Below is a small trained network, with its code and all its weights. Each question gives an input and a target symbol and asks what happens when units are switched off, that is, made to give their printed mean instead of their output.

import numpy as np


def w(rows, s, z=0):
    codes = np.array(rows[::2]) - 128.0
    scale = np.full(codes.shape[1], s)
    scale[-1] = z or s
    return codes * scale


def norm(h):
    return h / np.sqrt((h * h).mean(-1, keepdims=True) + 1e-5)


def f(y):
    return np.maximum(y, 0)


def softmax(a):
    e = np.exp(a - a.max(-1, keepdims=True))
    return e / e.sum(-1, keepdims=True)


def log_softmax(a):
    a = a - a.max(-1, keepdims=True)
    return a - np.log(np.exp(a).sum(-1, keepdims=True))


def net(x, mask):
    ids = ['ΘΛΞΠΣΨαβδμτφ'.index(c) for c in x.split()]
    T = len(ids)
    res = E[ids] + P[:T]
    u = 0
    for l in range(3):
        r = norm(res)
        for j in range(2):
            rows = slice(2 * j, 2 * j + 2)
            q, k, v = (r @ M[l][rows].T for M in (Q, K, V))
            z = softmax(np.where(np.tri(T) > 0, q @ k.T / 2**0.5, -1e9)) @ v
            o = O[l][rows]
            res = res + np.where(mask[u + j], z, o[:, -1]) @ o[:, :-1]
        u += 2
        y = f(norm(res) @ A[l][:, :-1].T + A[l][:, -1])
        res = res + np.where(mask[u : u + 4], y, B[l][:, -1]) @ B[l][:, :-1]
        u += 4
    return log_softmax(norm(res)[-1] @ U[:, :-1].T + U[:, -1])


Q, K, V, O, A, B = {}, {}, {}, {}, {}, {}
E = w([
[133,22,95,86,184,180],'Θ',
[180,115,242,67,124,125],'Λ',
[122,111,146,24,49,106],'Ξ',
[217,109,117,185,54,171],'Π',
[152,175,160,88,143,174],'Σ',
[172,179,133,134,114,48],'Ψ',
[68,182,254,120,148,71],'α',
[112,208,120,26,187,189],'β',
[155,89,126,42,103,94],'δ',
[153,129,139,152,218,163],'μ',
[146,179,155,93,130,172],'τ',
[146,91,153,69,107,128],'φ',
],0.02)
P = w([
[168,93,225,3,94,72],'0',
[176,82,210,37,105,75],'1',
[167,90,181,66,106,91],'2',
[165,97,160,100,112,97],'3',
[153,120,149,118,136,106],'4',
[143,116,133,149,140,103],'5',
[152,125,126,174,155,97],'6',
[141,156,95,182,160,99],'7',
[156,161,104,190,189,94],'8',
[138,146,129,205,139,99],'9',
],0.0067)
Q[0] = w([
[43,115,162,97,178,159],'0.h0',
[93,121,127,172,10,148],'0.h0',
[83,136,150,123,180,94],'0.h1',
[68,102,111,130,158,160],'0.h1',
],0.012)
K[0] = w([
[135,126,143,219,110,157],'0.h0',
[111,132,177,89,179,117],'0.h0',
[140,138,175,53,181,130],'0.h1',
[146,46,136,4,141,181],'0.h1',
],0.011)
V[0] = w([
[140,102,151,211,115,134],'0.h0',
[60,171,111,203,206,72],'0.h0',
[153,189,112,183,147,73],'0.h1',
[186,135,1,163,32,226],'0.h1',
],0.0077)
O[0] = w([
[193,206,125,109,154,206,85],'0.h0',
[128,62,65,113,157,118,1],'0.h0',
[170,225,201,183,126,129,113],'0.h1',
[255,109,129,113,185,141,81],'0.h1',
],0.0089,0.009)
A[0] = w([
[98,161,139,251,255,187,21],'0.n0',
[73,90,148,163,220,153,6],'0.n1',
[138,165,189,116,75,165,95],'0.n2',
[153,212,208,152,83,205,110],'0.n3',
],0.0078,0.0019)
B[0] = w([
[96,2,69,157,8,99,170],'0.n0',
[157,135,135,198,64,55,161],'0.n1',
[91,93,74,84,159,23,228],'0.n2',
[137,65,136,104,55,65,254],'0.n3',
],0.0065,0.0059)
Q[1] = w([
[32,102,94,170,33,86],'1.h0',
[103,99,145,84,172,123],'1.h0',
[168,165,148,96,156,161],'1.h1',
[64,95,136,3,87,118],'1.h1',
],0.012)
K[1] = w([
[235,150,97,175,255,173],'1.h0',
[144,143,139,21,179,103],'1.h0',
[67,156,160,56,138,141],'1.h1',
[145,191,41,189,189,208],'1.h1',
],0.0091)
V[1] = w([
[84,52,106,125,138,172],'1.h0',
[135,216,72,44,97,86],'1.h0',
[142,202,47,44,198,255],'1.h1',
[243,119,183,87,59,179],'1.h1',
],0.0067)
O[1] = w([
[171,166,172,189,173,96,140],'1.h0',
[84,184,29,254,63,180,201],'1.h0',
[134,174,161,164,153,216,2],'1.h1',
[108,235,80,107,212,46,149],'1.h1',
],0.007,0.0049)
A[1] = w([
[100,92,8,128,91,167,127],'1.n0',
[85,240,109,27,81,156,252],'1.n1',
[94,255,198,69,180,187,208],'1.n2',
[43,202,239,141,204,51,157],'1.n3',
],0.0072,0.0011)
B[1] = w([
[132,153,193,71,254,165,167],'1.n0',
[161,51,188,123,62,111,255],'1.n1',
[157,84,175,190,51,62,195],'1.n2',
[37,93,45,106,152,183,228],'1.n3',
],0.0087,0.0061)
Q[2] = w([
[69,105,82,187,139,206],'2.h0',
[101,58,203,65,5,36],'2.h0',
[154,109,149,62,20,146],'2.h1',
[151,159,112,119,206,228],'2.h1',
],0.012)
K[2] = w([
[97,190,151,50,81,185],'2.h0',
[110,180,70,189,255,80],'2.h0',
[219,213,122,184,92,146],'2.h1',
[1,116,163,66,123,155],'2.h1',
],0.0089)
V[2] = w([
[137,131,124,32,128,122],'2.h0',
[116,68,63,116,142,151],'2.h0',
[88,135,62,93,155,116],'2.h1',
[253,109,117,163,124,155],'2.h1',
],0.013)
O[2] = w([
[197,230,120,97,40,254,200],'2.h0',
[129,27,89,104,181,212,146],'2.h0',
[163,158,24,68,209,90,2],'2.h1',
[114,66,230,64,11,92,204],'2.h1',
],0.0088,0.0053)
A[2] = w([
[132,132,131,108,24,154,252],'2.n0',
[115,49,147,85,239,234,120],'2.n1',
[62,2,227,165,147,111,137],'2.n2',
[103,137,143,137,95,130,203],'2.n3',
],0.0078,0.0041)
B[2] = w([
[166,102,197,175,183,121,255],'2.n0',
[139,188,249,104,228,108,160],'2.n1',
[173,107,88,112,61,124,229],'2.n2',
[128,171,189,242,142,177,192],'2.n3',
],0.012,0.0099)
U = w([
[104,95,189,90,207,146,182],'Θ',
[85,184,178,101,131,135,6],'Λ',
[140,214,182,89,87,146,43],'Ξ',
[182,134,165,155,136,110,15],'Π',
[116,156,116,118,99,186,189],'Σ',
[131,180,160,177,152,41,50],'Ψ',
[4,111,143,143,126,153,142],'α',
[112,141,178,203,118,228,105],'β',
[162,163,113,82,104,141,184],'δ',
[115,39,114,135,144,122,236],'μ',
[126,177,120,135,97,166,181],'τ',
[103,126,104,96,108,197,248],'φ',
],0.012,0.0025)

Each question gives the input, a string of symbols that net reads in full, and the target symbol t.
The units are the heads (2 rows each of Q, K, V and O) and the neurons (one row each of A and B). Each row of codes is followed by its name. A weight is (code - 128) times the scale printed after its matrix; where a second scale follows, it is the last column's (O, A, B and U).
mask holds one flag per unit, layer by layer, with each layer's heads first. A switched-off unit (its flag False) gives its mean, the last column of its rows in O or B, instead of its output. The means were averaged over made-up inputs and are rounded, as every weight is.
A unit's drop is (log p(t) with every unit on - log p(t) with that unit switched off) / (log p(t) with every unit on - log p(t) with every unit switched off).
The circuit of an input: a set's keep is (log p(t) with only the set's units on - log p(t) with every unit switched off) / (log p(t) with every unit on - log p(t) with every unit switched off). Starting from the 12 units with the biggest drops (on a tie, the unit counted first), units are removed one at a time, each time the one whose removal leaves the highest keep (on an exact tie, the one counted first), for as long as the keep stays at least 0.8.
units of the circuit, in order: the units of the circuit, biggest drop first
most important unit: the unit with the biggest drop
top k neurons: the k neurons with the biggest drops, biggest first
drop of u: that unit's drop, to one decimal
input Σ φ Λ Σ Ψ Σ β Σ δ, target β: units of the circuit, in order -> 1.h1, 0.n3, 0.h0, 2.h1
input Θ Λ α δ Ξ, target α: units of the circuit, in order -> 0.h1, 2.h1
input μ τ α δ μ φ, target μ: most important unit -> 1.h1
input τ δ Λ Θ α Θ Λ Λ, target Θ: top 3 neurons -> 1.n1, 2.n1, 1.n2
input Λ δ Θ β β δ, target β: units of the circuit, in order -> 1.h1, 1.n2, 2.h1
input α β φ, target β: units of the circuit, in order -> 1.h1, 2.h1
input τ β τ β Σ, target β: top 2 neurons -> 1.n1, 0.n2
input α δ Θ δ Ψ μ φ β, target β: top 2 neurons -> 1.n2, 0.n2
input Ξ α δ δ τ Λ, target α: units of the circuit, in order -> 0.h1, 2.h1, 1.n3, 2.n0
input δ β Ψ τ Σ, target Ψ: top 2 neurons -> 0.n2, 0.n3
input Ξ δ Θ τ Ψ μ Σ, target μ: top 2 neurons -> 0.n0, 0.n3
input Λ Θ δ Ψ δ δ τ Σ, target Ψ: top 2 neurons -> 0.n3, 2.n2
input Σ Ψ Ψ Ξ, target Ψ: top 2 neurons -> 2.n2, 1.n3
input φ Ξ δ Θ φ, target Θ: top neuron -> 2.n1
input Σ Λ δ, target δ: top 3 neurons -> 1.n2, 1.n3, 2.n3
input δ φ β δ Ψ μ Σ τ, target μ: top 2 neurons -> 0.n3, 0.n0
input φ μ β μ Ψ Λ δ Ξ, target Ψ: top 3 neurons -> 0.n0, 1.n3, 0.n2
input φ Θ Ξ Ψ Λ β δ φ, target β: top 2 neurons -> 0.n3, 0.n1
input Σ φ β μ α α α, target α: drop of 2.h1 -> 0.1
input μ Ξ Λ Θ Θ δ, target Θ: drop of 1.n1 -> 0.1
input δ Ψ φ, target Ψ: most important unit -> 2.h1
input τ μ φ α Σ, target α: drop of 1.n2 -> 0.2
input β Λ Θ τ Ψ τ δ, target Ψ: drop of 2.h1 -> 0.4
